Each row has a class, written after it.
[ 17 -23   2   9 -17   0  27   1  18 -16  40  22  -9   2  -2 -20  -6  28
   8  -1   8  -8 -28  -9 -32  14   8 -12   7 -17  -9  27 -15   3  37  21] => (15)
[ -40   10   -3  -92  -15   -5   51   20   21   28    2   12   22  -38
   38   58   53  -95  -52  -15  -31   10  -33   19  -19   38  -11  -12
   20  -22    6 -110  -51    5  -23   68] => (124)
[ 21   7   5  22  24  13 -26 -10  -8   3 -30 -13   1  -1 -11  -2 -12  26
  22   7  -9  17  18   0  19 -19  -6  -2  -6  24   4  21   4 -14 -24  -8] => (124)
[ 16  12  20  25  22  17 -29  -4   1 -14 -19  -4 -10  23 -12  -2 -18  26
  38   2 -17  17  16   5   8  -4 -10  -4 -12   7  12  20   6 -19 -18   7] => (156)
[-34 -20  26 -39 -19  -1  36  14  56  45  35  42  25 -31  47  17  42  -2
 -21 -41 -27  -5 -48  29  13  35  25 -19  -1 -13 -28 -19 -27  14   0   8] => (156)
[ 48 -32 -43  30  -9   7 -28 -25 -25 -36 -29 -56 -20  34 -50 -37 -22 -33
  50  18  56  18  53 -23 -52 -54 -19  -6 -15  26   9 -11  50  20  -7  -9] => (124)
[-13 -34 -31 -24 -30  -7  18  -1  16  24   4 -22  14 -12   3  -3  30 -49
 -21  -9  32 -12  -8  -3 -27 -13  10 -15   7   7 -20 -50  14  35  -1 -14] => (15)
[-23  84  39  -2  59  15 -26  11 -23  31 -61  -3   3 -22   8  40 -12  41
 -18  19 -43   2   0   5  58 -13  -7  16  16  22  21  16 -31 -52 -38 -15] => (38)
[  3  11   3 -12   5   0  23   5 -14 -11   0  12 -12  -7  -2   4  -4  -3
 -12  19   7   0  -7 -12 -28  -1 -10  -4   9 -13   1 -16 -11  -3  17  17] => (30)
[ 21 -23   2 -24 -33  -3  45  -5  18 -39  61  33 -20  -2  -3 -13   3  -8
  11  -3   2  -3 -37  -5 -62  35  -8  -5   7 -38   6   3 -33  10  46  73] => (124)
[ 46 -19  -4  26  -6   3   2 -15  -5 -54  31   5 -27  20 -20 -40 -35  20
  39   6  18 -11  19 -16 -45  13  -6   5  -7 -21  15  50  15   1  51  28] => (34)
[ 15 -17 -25  10  -7  -4 -12  -7 -14  -8 -12 -32 -11  15 -18 -17  -9 -19
   8  19  36  -9  32 -11 -22 -35  -2  -7 -14  17  -8 -12  32  16   0 -34] => (79)
[ 51 -40 -19  32 -14   3  -3 -20  -2 -46  17 -22 -21  31 -21 -48 -25   2
  38  13  46  -4  16 -21 -55 -31  -3 -12 -19   5   3  24  35  19  31  -3] => (118)
[ -53   13  -25  -83  -20  -10   43   18    8   34   -5   -7   13  -31
   21   48   47  -94  -51    1    8   -3  -29    6  -27    8   -9    0
   23  -14  -10 -104  -27   21  -15   14] => (156)
[ -6  -2 -24 -27 -20  -3  17   0  -5 -15   4 -21  -7   8 -16  13   8 -55
  -1  16  22  -2   2  -7 -50  -4 -11  -6   8 -16  10 -46  -5  10   6  17] => (79)
[-17  54   3 -32  30   4   5   9 -39   6 -47 -11  -5 -21  -4  36  -1 -33
 -37  35 -14  -1   7 -13  -3 -11 -26  13  21   3  19 -51 -22 -28 -12   7] => (30)
[-27  23 -11  -6   6  -6   8  14 -12  21 -11  -9   4 -16   2   7   2  10
 -27  20  16 -19  -3  -6   3 -24   8  -4   4  15 -13 -14  -7  -2   0 -37] => (79)
[-42  58  22 -60  20   6  15  23 -10  28 -29  15  17 -35  22  74  27 -44
 -48  10 -49  12 -24   7  16  25 -20  12  34 -13  23 -73 -56 -30 -29  38] => (30)
[ 15 -66 -28 -25 -55 -16  46  -3  24 -21  72  21  -2  -6  10 -28  15 -48
   2 -20  39 -17 -13  -7 -72  28   7 -16   0 -29 -11 -15   8  47  57  33] => (34)
[ -2  30 -20 -46  -2   4  14   7 -20 -21 -13 -28  -7   2 -12  42   7 -78
 -11  23  -2  14  -4 -17 -51   5 -40  11  25 -21  39 -75 -23 -17  -9  48] => (162)
[ 19 -27 -24  -8 -29   1  14  -9   1 -34  17 -17 -10  27 -22 -15  -6 -37
  19   1  27  12   4 -14 -57  -7  -8  -4  -1 -16  12 -14  14   7  14  25] => (162)
[ 21 -75  -1  -7 -51   0  20 -15  48 -16  53  14   1  15   7 -29  13 -15
  35 -32  19   5 -18  13 -47  20  15 -28 -18 -19 -16   7  17  44  26  23] => (156)
[ 16   8 -14   6   3   0   4   0 -17 -22   1 -20 -18   3 -19  -9 -18   2
   0  21  21   6   2 -23 -30 -26 -12   3   6  -2   7   4   2  -7  11   2] => (162)
[ 33 -17  24  15 -11   8  25  -5  13 -36  42  37 -20  19  -7 -20 -16  31
  23   3  -8  10 -25  -2 -45  26  -3 -11   9 -28   5  34 -13  -2  40  44] => (30)
[ -2  28 -20 -26  21   9  -3  -1 -28  -6 -41 -39  -5   5 -13  24  -5 -45
 -12  25   4   2   9 -16 -16 -26 -24   5  13   6  20 -50  -3 -14 -17  10] => (118)
[ 11   8  -9  23  22   4 -27 -14 -22  -9 -25 -28  -7  16 -14 -19 -23  18
  15  11  12 -10  30  -8  17 -31   0   7 -13  23  -1  32  29 -11  -4 -26] => (118)
[ 11   7  -6  47  26   3 -46 -12 -27  17 -59 -35   9   4 -19 -26 -17  32
  10  11  25   5  61  -3  34 -53  14  -2 -24  49 -18  32  56  -1 -26 -71] => (30)
[ 29 -40 -17  47  -5   0 -27 -16  -3 -13  -4 -33   1  24 -23 -53 -27  27
  41  -7  43   3  38  -9 -11 -39  16 -12 -29  24 -13  53  53  15   5 -40] => (162)
[-27  52  13 -10  26   1  23  20  -8  26  -7  21   3 -40  19  13   3  37
 -51  11 -20 -19 -17  -5  26   2   4   1  17   3  -9   2 -32 -27   6  -3] => (34)
[ -5  21 -18 -18   2   0  -8   3 -25  -6 -21 -30  -5 -12  -9  18  -9 -38
  -8  20  11  -1  19 -20 -12  -7 -18  16   7   5  23 -29   0  -5  -4  13] => (15)
[ -49   36   -3  -88  -19  -16   52   30  -12   13   12    5    1  -46
   27   61   33 -114  -48   19    0   -1  -27  -10  -49   23  -34   -8
   32  -22   30 -111  -49    2  -11   68] => (38)
[  6   3   1  56  10  -1 -19  -4 -15   1  -7  -2  -9   5 -10 -44 -30  82
  17  17  29 -21  26 -11  23 -38  24  -4 -29  30 -21  73  29  -4  10 -63] => (79)
[ 24  -1  28  26  -2   1  10  -8   1 -28  28  34 -27   7  -3 -34 -30  63
  26   5   2  -5 -15  -5 -11  10   9   5  -4 -10   6  84 -11  -9  37  15] => (38)
[ 11 -76 -41 -31 -68 -13  29 -26  30  -2  27 -23   9  12  -7 -20  30 -84
  10 -19  60  -4 -13   7 -81  -8   5 -17   4 -13 -16 -48  33  65   6   2] => (38)
[ 40  16  -9  17  12   9 -15 -14 -35 -54  -8 -28 -31  25 -40 -14 -44   7
  36  28  10  15  24 -28 -36 -12 -27  27   0 -11  35  31  10 -19  15  25] => (162)
[  6  59 -14  21  42  13 -44  -5 -56 -18 -67 -48 -19  25 -33  14 -35   9
   9  44  11   0  46 -20  15 -40 -22  21  -9  18  29  -3  17 -35 -31 -30] => (79)
[  4 -21 -20  -1 -21  -1  -3  -9   3   3   4 -16   8  -1  -6  -9   2  -9
   9  -9  23  -1   9  -7 -10  -1   7  -2  -8   3  -2   3  18  16   6  -2] => (15)
[  2   3  13  -9 -14  -2  30   6  10 -12  48  40  -3 -18  13  -1   0  29
  -4  -3 -10 -13 -34  -7 -15  41   7   2   2 -25   1  32 -32  -4  35  39] => (15)
[  2  43  17  23  34  14 -11   7 -15 -12 -28   4 -20  12  -8   2 -23  51
  13  21 -15   9   5  -5  13  -9 -10   0   0   6  10  27 -11 -33  -2   0] => (156)
[ -4  13 -15  -5  10   3  -6 -11 -16  -4 -18 -28   4   3  -9   3  -7  -9
   5  10   8  -9  10  -7  -3 -14  -5  11   1   5   7  -1  10  -5  -1  -5] => (118)
[-13 -25 -31 -36 -34  -7  16  -2  10  11  13 -20  15 -14   3  11  23 -65
 -16 -11  23  -5  -4  -4 -35   2   1  -4   4  -5  -2 -55   8  28   0  12] => (15)
[  5  -3   2 -21 -16  -4  24   3  -5 -20  17  15  -8 -10  -4   5   3 -17
  -9  12   0   0  -9  -7 -42  13  -6   0  11 -20   7 -20 -15   1  23  33] => (30)
[  7 -37   0  20 -19  -3  11  -8  16   3  29  11   7   1   3 -41  -7  38
  11 -20  15  -7  -6  -1  -2  -5  27 -10 -16   7 -21  56  20   8  23 -24] => (162)
[ 31  16 -12   6   9  11 -15 -10 -25 -41 -10 -25 -22  18 -32   7 -26 -20
  25  28  10  15  22 -25 -34  -7 -25  13   4  -9  30  -1   2 -10   5  31] => (15)
[-36 -23  -4 -31 -25 -13  33   0  29  48  20  27  26 -37  30  -6  31   5
 -30 -36  -8 -15 -31  23  22  17  26 -13   0   7 -31   2 -13   7   8  -2] => (124)
[ -1 -11  11  43   4   1   0   2   6  11   2  18  -6   0   5 -49 -13  79
   8  -8  20 -15   6  -4  26 -23  26 -20 -31  23 -36  61  21   0  15 -45] => (156)
[ 10  -1  36  31  22  11   0  -1  14  14   6  33   3  -6  10 -17 -10  77
  14 -16 -35  14 -14  13  37  12   9 -15  -8  12  -9  59 -16 -23  -2  11] => (124)
[ -4 -25   1 -39 -20   3  11   1  18  10   1  -2  20  -5   6  28  34 -65
  -4 -12 -10  10  -6  12 -31  15  -1  -9  13 -12   1 -66  -7  19 -16  20] => (30)
[ 11 -37  36  34  -5   8   1  -9  37  25  14  23  11   5  18 -36  -1  63
  19 -35  -4   4 -16  18  20  -1  30 -28 -16  15 -20  59  14  12   2 -19] => (38)
[  2 -24   4 -24 -37  -7  45   5  25 -23  59  26 -12   0  10   0  11 -14
  -3  -2   1  -4 -39   4 -55  35   1 -18   9 -38   3 -12 -28  17  39  49] => (79)
[-29  39 -22 -29  17  -7  -9  12 -32  21 -40 -38  12 -29  -1  30   6 -24
 -39  16   4  -7  11 -10  12 -25  -6  13  13  18   4 -35  -6 -11 -18 -23] => (162)
[  6 -21 -12 -34 -28  -3  36  -5  20 -20  33   2  -1   9   4   2  13 -48
  -2  -4   4   0 -18   0 -50  15 -10  -8   7 -24   5 -32  -7  10  24  46] => (118)
[ 41 -61  -8  36 -26  11 -19 -20  24 -21  14  -8  -2  40 -19 -44  -9   6
  64 -18  38  13  21   1 -32 -17   9 -25 -34  10 -15  30  45  32   2 -15] => (156)
[-24  35   7 -15  21   3  -1   4  -9  32 -41 -15   6 -14   2  21   9  -5
 -20   7 -10  -2  -2   5  16 -17  -3   6  20  14   2 -22  -8 -14 -27 -17] => (38)
[-47  75   9 -43  46   6 -11  12 -18  51 -65  -8  17 -44  12  63  22 -12
 -50   6 -54   8  -6  14  63  -3 -13  25  27  17   8 -46 -46 -45 -56   3] => (124)
[  1 -53 -19 -35 -54 -14  33  -6  26  -1  42   5   5  -3   6  -7  23 -58
   8 -18  37  -3 -18   3 -61   9   6 -12   4 -16  -9 -28   7  50  21  21] => (38)
[-14  72  28  32  69  17 -53   9 -36  23 -69 -23   3  -4  -4  27 -26  69
 -11  25 -37  -2  22   2  75 -29  -2   8  -3  34  14  27 -12 -52 -46 -46] => (79)
[ 15 -41  -5 -31 -43   1  49  -8  32 -31  58  11  -9   9   9  -7  13 -35
   9  -8   5  -2 -37  -3 -71  29  -6 -17  11 -37  10 -25 -13  23  42  64] => (118)
[-15  66  -4  17  50   6 -34   5 -45  30 -69 -31   6 -26  -7  10 -21  34
 -31  30   3  -8  30 -18  58 -43  -2  14 -10  43   0  15   8 -37 -35 -51] => (15)
[ 16 -47   3  30  -7  10  -6  -8  38  24   9  -1  27   8   8 -33  11  24
  18 -35  12   1  10  17   2  -8  29 -31 -15  18 -27  20  34  28  -1 -30] => (34)
[-42  53  28  14  44  12 -21  15  -3  57 -52  -2  28 -12  15  28   7  50
 -24  -1 -36  -1   7  16  80 -14  13  -6  -4  31  -9   6 -15 -38 -44 -47] => (79)
[ 14 -34 -10  14  -8   7 -28 -18  11  17 -30 -40  15  18 -12 -21   3 -35
  30 -15  41   6  31   5 -12 -41  11 -10 -18  30  -8  -9  47  36 -32 -42] => (38)
[ 25 -14 -15 -13 -15  -2   7 -16 -10 -34  12  -4 -14  -2 -20  -7  -7 -17
  19  14   9   2   5  -9 -39   3 -10  15   0 -10  11   4  -5   6  17  31] => (124)
[-15   9   3  -6   3  -6  11   5  -3  16   7   8   4 -26   8   0   2  20
 -21   0  -5 -14 -12  -5  19  11   8   3   4   0  -8  20 -14  -9  14  -1] => (15)
[-15  94  45   4  77  18 -28  18 -39  24 -67   9   3 -28   6  48 -18  49
 -29  32 -60  12  15  -4  69 -11 -17  14   9  19  15   5 -35 -67 -41  -6] => (30)
[ 12  43   1  17  39  10 -22   3 -32  -3 -44 -25 -10   0 -17  -2 -30  35
  -8  29   0   2  17 -19  17 -39  -9   9  -3  21   6  23   2 -37 -17 -26] => (162)
[ 29 -51  19 -13 -48   5  25 -12  47 -29  52  24  -5  16   4 -12   9 -28
  38 -25   2  18 -25  10 -62  30   4 -16   2 -31  16   9 -12  26  27  59] => (38)
[ 25 -15  -5   5 -20   2   1 -16  -1 -47  25   4 -27  26 -18 -18 -18   4
  39   5  12   5   6  -8 -37  14 -12  11 -12 -24  12  25  10   7  29  32] => (156)
[-20  64  10 -12  26   2  -2   8 -30  -5 -17   5  -9 -15  -5  33 -13  10
 -19  33 -25 -10   3  -8  12   0 -19  17   6  -3  19  -4 -33 -40  -5  11] => (79)
[-12  67  13  10  51   6 -24   7 -33  14 -44 -15  -2 -20  -3  18 -22  52
 -25  22 -23   3   7 -10  52 -24  -2  24   5  17   6  34 -14 -46 -22 -29] => (162)
